Here is a tiny trained network, its code and every weight. The questions are about switching its units off for an input and a class, where a switched-off unit gives its printed mean instead of its output.

import numpy as np


def w(rows, s, z=0):
    codes = np.array(rows[::2]) - 128.0
    scale = np.full(codes.shape[1], s)
    scale[-1] = z or s
    return codes * scale


def norm(h):
    return h / np.sqrt((h * h).mean(-1, keepdims=True) + 1e-5)


def f(y):
    return y / 2 * (1 + np.tanh(0.7978845608 * (y + 0.044715 * y**3)))


def log_softmax(a):
    a = a - a.max(-1, keepdims=True)
    return a - np.log(np.exp(a).sum(-1, keepdims=True))


def net(x, mask):
    res = np.array(x, float).reshape(1, 4) / 4 @ E
    u = 0
    for l in range(4):
        y = f(norm(res) @ A[l][:, :-1].T + A[l][:, -1])
        res = res + np.where(mask[u : u + 10], y, B[l][:, -1]) @ B[l][:, :-1]
        u += 10
    return log_softmax(norm(res)[-1] @ U[:, :-1].T + U[:, -1])


A, B = {}, {}
E = w([
[220,218,162,107,89,129,157,254],'x0',
[139,98,100,192,69,210,87,147],'x1',
[129,56,255,117,92,147,197,126],'x2',
[182,99,175,67,180,194,45,124],'x3',
],0.0099)
A[0] = w([
[89,87,115,179,46,75,201,137,34],'0.n0',
[139,60,114,254,55,215,102,159,29],'0.n1',
[25,92,209,129,121,199,195,94,104],'0.n2',
[133,188,73,145,168,155,93,108,62],'0.n3',
[189,75,178,72,91,122,55,88,30],'0.n4',
[92,209,95,137,97,107,58,90,153],'0.n5',
[111,152,179,72,171,32,168,87,85],'0.n6',
[157,151,124,120,159,153,101,118,53],'0.n7',
[91,99,110,113,96,150,135,42,2],'0.n8',
[104,106,205,113,72,141,143,189,57],'0.n9',
],0.0093,0.0078)
B[0] = w([
[127,254,152,99,135,214,110,5,195],'0.n0',
[216,82,141,179,59,62,13,56,229],'0.n1',
[28,118,118,90,101,117,94,189,255],'0.n2',
[96,149,171,164,133,59,47,165,177],'0.n3',
[90,253,169,157,140,135,91,52,158],'0.n4',
[67,103,165,94,101,129,102,196,245],'0.n5',
[218,67,145,189,89,32,26,97,215],'0.n6',
[75,140,183,143,100,96,147,70,119],'0.n7',
[141,72,69,130,139,150,179,199,144],'0.n8',
[68,150,116,89,110,96,77,218,193],'0.n9',
],0.0099,0.0047)
A[1] = w([
[89,125,166,130,125,123,192,117,7],'1.n0',
[207,187,114,89,120,176,210,172,98],'1.n1',
[105,32,85,165,221,154,165,41,21],'1.n2',
[72,185,77,239,98,73,186,111,96],'1.n3',
[113,131,45,140,199,119,97,138,22],'1.n4',
[174,138,189,203,127,115,116,150,150],'1.n5',
[78,190,107,114,131,145,97,125,147],'1.n6',
[113,58,248,95,45,146,193,116,32],'1.n7',
[150,109,166,95,205,201,56,125,2],'1.n8',
[40,106,158,115,98,110,78,117,114],'1.n9',
],0.011,0.0063)
B[1] = w([
[115,140,124,206,147,143,59,93,118],'1.n0',
[117,129,63,164,130,137,221,164,170],'1.n1',
[130,90,59,185,140,155,252,183,154],'1.n2',
[137,154,205,137,160,202,95,66,186],'1.n3',
[57,160,141,179,106,80,149,191,143],'1.n4',
[148,103,83,117,97,153,192,156,191],'1.n5',
[111,114,109,71,161,171,121,144,191],'1.n6',
[59,202,191,210,182,101,18,209,177],'1.n7',
[120,199,194,175,134,186,165,43,157],'1.n8',
[171,104,117,111,138,161,173,190,254],'1.n9',
],0.012,0.0081)
A[2] = w([
[91,134,80,104,127,112,138,183,175],'2.n0',
[174,87,122,138,141,92,128,83,2],'2.n1',
[144,109,143,42,183,121,190,151,171],'2.n2',
[128,200,166,113,142,162,127,64,94],'2.n3',
[51,51,121,156,158,143,116,82,120],'2.n4',
[201,88,118,93,84,84,78,83,57],'2.n5',
[130,74,168,88,76,111,186,195,150],'2.n6',
[143,132,158,87,184,6,160,94,65],'2.n7',
[159,156,198,120,150,167,130,74,117],'2.n8',
[55,175,141,110,120,94,57,162,69],'2.n9',
],0.014,0.0085)
B[2] = w([
[159,117,145,81,157,227,98,142,255],'2.n0',
[42,109,170,50,117,132,95,131,133],'2.n1',
[128,93,55,209,80,172,114,110,198],'2.n2',
[96,143,94,171,163,168,170,52,187],'2.n3',
[171,178,169,118,85,78,194,201,209],'2.n4',
[131,47,80,56,141,70,101,99,175],'2.n5',
[88,93,118,107,138,146,152,86,246],'2.n6',
[210,148,134,233,9,112,81,150,167],'2.n7',
[79,182,58,176,110,147,143,87,190],'2.n8',
[118,115,222,95,204,100,72,116,234],'2.n9',
],0.014,0.0077)
A[3] = w([
[107,121,85,98,205,44,69,140,38],'3.n0',
[157,126,84,48,171,28,115,80,38],'3.n1',
[166,193,50,146,239,150,74,211,60],'3.n2',
[127,233,137,143,191,110,197,53,74],'3.n3',
[197,119,112,146,165,130,202,202,96],'3.n4',
[128,79,102,10,113,120,183,92,94],'3.n5',
[224,95,128,190,38,76,38,98,106],'3.n6',
[166,113,114,42,146,32,173,57,2],'3.n7',
[168,106,113,88,109,225,152,142,120],'3.n8',
[209,97,107,157,104,145,175,69,129],'3.n9',
],0.012,0.01)
B[3] = w([
[76,113,99,77,94,184,225,138,135],'3.n0',
[79,111,54,117,135,227,91,63,135],'3.n1',
[61,150,249,137,109,81,154,145,188],'3.n2',
[119,164,100,123,60,184,128,33,186],'3.n3',
[119,68,66,98,110,96,213,140,188],'3.n4',
[134,164,91,162,165,216,143,92,139],'3.n5',
[227,174,115,191,57,17,81,125,254],'3.n6',
[53,182,48,56,144,158,119,106,131],'3.n7',
[142,114,90,153,138,62,147,81,238],'3.n8',
[44,111,239,71,205,119,87,195,197],'3.n9',
],0.015,0.0074)
U = w([
[213,115,137,194,52,66,46,141,143],'0',
[34,125,226,72,186,146,58,207,141],'1',
[118,84,82,122,103,140,251,196,135],'2',
[92,220,150,186,119,185,144,55,146],'3',
[108,90,55,110,157,182,98,94,166],'4',
[217,185,127,51,245,89,176,83,3],'5',
[220,183,129,42,224,107,170,96,3],'6',
],0.022,0.023)

Each question gives the input, the list of numbers given to net, and the class t.
The units are the neurons (one row each of A and B). Each row of codes is followed by its name. A weight is (code - 128) times the scale printed after its matrix; where a second scale follows, it is the last column's (A, B and U).
mask holds one flag per neuron, layer by layer. A switched-off neuron (its flag False) gives its mean, the last column of its row in B, instead of its output. The means were averaged over made-up inputs and are rounded, as every weight is.
A unit's drop is (log p(t) with every unit on - log p(t) with that unit switched off) / (log p(t) with every unit on - log p(t) with every unit switched off).
The circuit of an input: a set's keep is (log p(t) with only the set's units on - log p(t) with every unit switched off) / (log p(t) with every unit on - log p(t) with every unit switched off). Starting from the 12 units with the biggest drops (on a tie, the unit counted first), units are removed one at a time, each time the one whose removal leaves the highest keep (on an exact tie, the one counted first), for as long as the keep stays at least 0.8.
units of the circuit, in order: the units of the circuit, biggest drop first
unit that matters most: the unit with the biggest drop
k most important neurons: the k neurons with the biggest drops, biggest first
top k neurons in layer l: the k neurons of layer l with the biggest drops, biggest first
input [0,3,2,1], class 4: 2 most important neurons	[2.n5, 1.n7]
input [5,-1,-3,-7], class 3: units of the circuit, in order	[1.n3]
input [0,5,6,-5], class 1: top 3 neurons in layer 0	[0.n2, 0.n6, 0.n9]
input [1,6,-1,-8], class 3: 2 most important neurons	[0.n0, 1.n3]
input [-4,2,5,-5], class 1: 3 most important neurons	[0.n2, 1.n7, 1.n8]
input [7,-3,-7,4], class 1: 3 most important neurons	[1.n9, 0.n3, 3.n2]
input [3,-1,2,-3], class 4: units of the circuit, in order	[2.n4, 2.n6]
input [3,-6,-7,-3], class 1: 2 most important neurons	[0.n5, 2.n9]
input [-2,-4,4,0], class 0: 2 most important neurons	[0.n6, 0.n5]
input [6,-6,4,0], class 0: 2 most important neurons	[0.n6, 2.n7]
input [-2,-3,-7,8], class 3: 2 most important neurons	[1.n8, 0.n2]
input [-5,7,8,-1], class 1: 4 most important neurons	[0.n2, 1.n7, 0.n6, 2.n7]
input [2,0,4,-2], class 1: 2 most important neurons	[2.n9, 1.n5]
input [7,-7,-6,-8], class 3: unit that matters most	1.n9
input [4,2,0,4], class 2: 2 most important neurons	[1.n1, 0.n0]
input [-4,3,-6,8], class 3: 2 most important neurons	[1.n8, 0.n2]
input [1,6,0,-7], class 3: top 2 neurons in layer 0	[0.n0, 0.n6]
input [7,-2,1,8], class 3: 2 most important neurons	[1.n8, 1.n9]
input [-6,-3,4,-6], class 2: top 4 neurons in layer 0	[0.n2, 0.n8, 0.n4, 0.n5]
input [8,-6,-4,-7], class 2: unit that matters most	1.n1
input [-3,3,1,2], class 4: 3 most important neurons	[2.n5, 1.n7, 0.n1]
input [2,4,3,-5], class 3: top 3 neurons in layer 0	[0.n0, 0.n6, 0.n5]
input [-1,-5,-3,5], class 0: top 2 neurons in layer 0	[0.n6, 0.n0]
input [-1,0,7,-7], class 1: top 3 neurons in layer 0	[0.n2, 0.n9, 0.n4]
input [0,2,-6,-7], class 3: top 2 neurons in layer 0	[0.n2, 0.n9]
input [-5,-7,-7,-4], class 0: top 2 neurons in layer 0	[0.n6, 0.n2]
input [-6,-1,3,-5], class 2: unit that matters most	2.n4
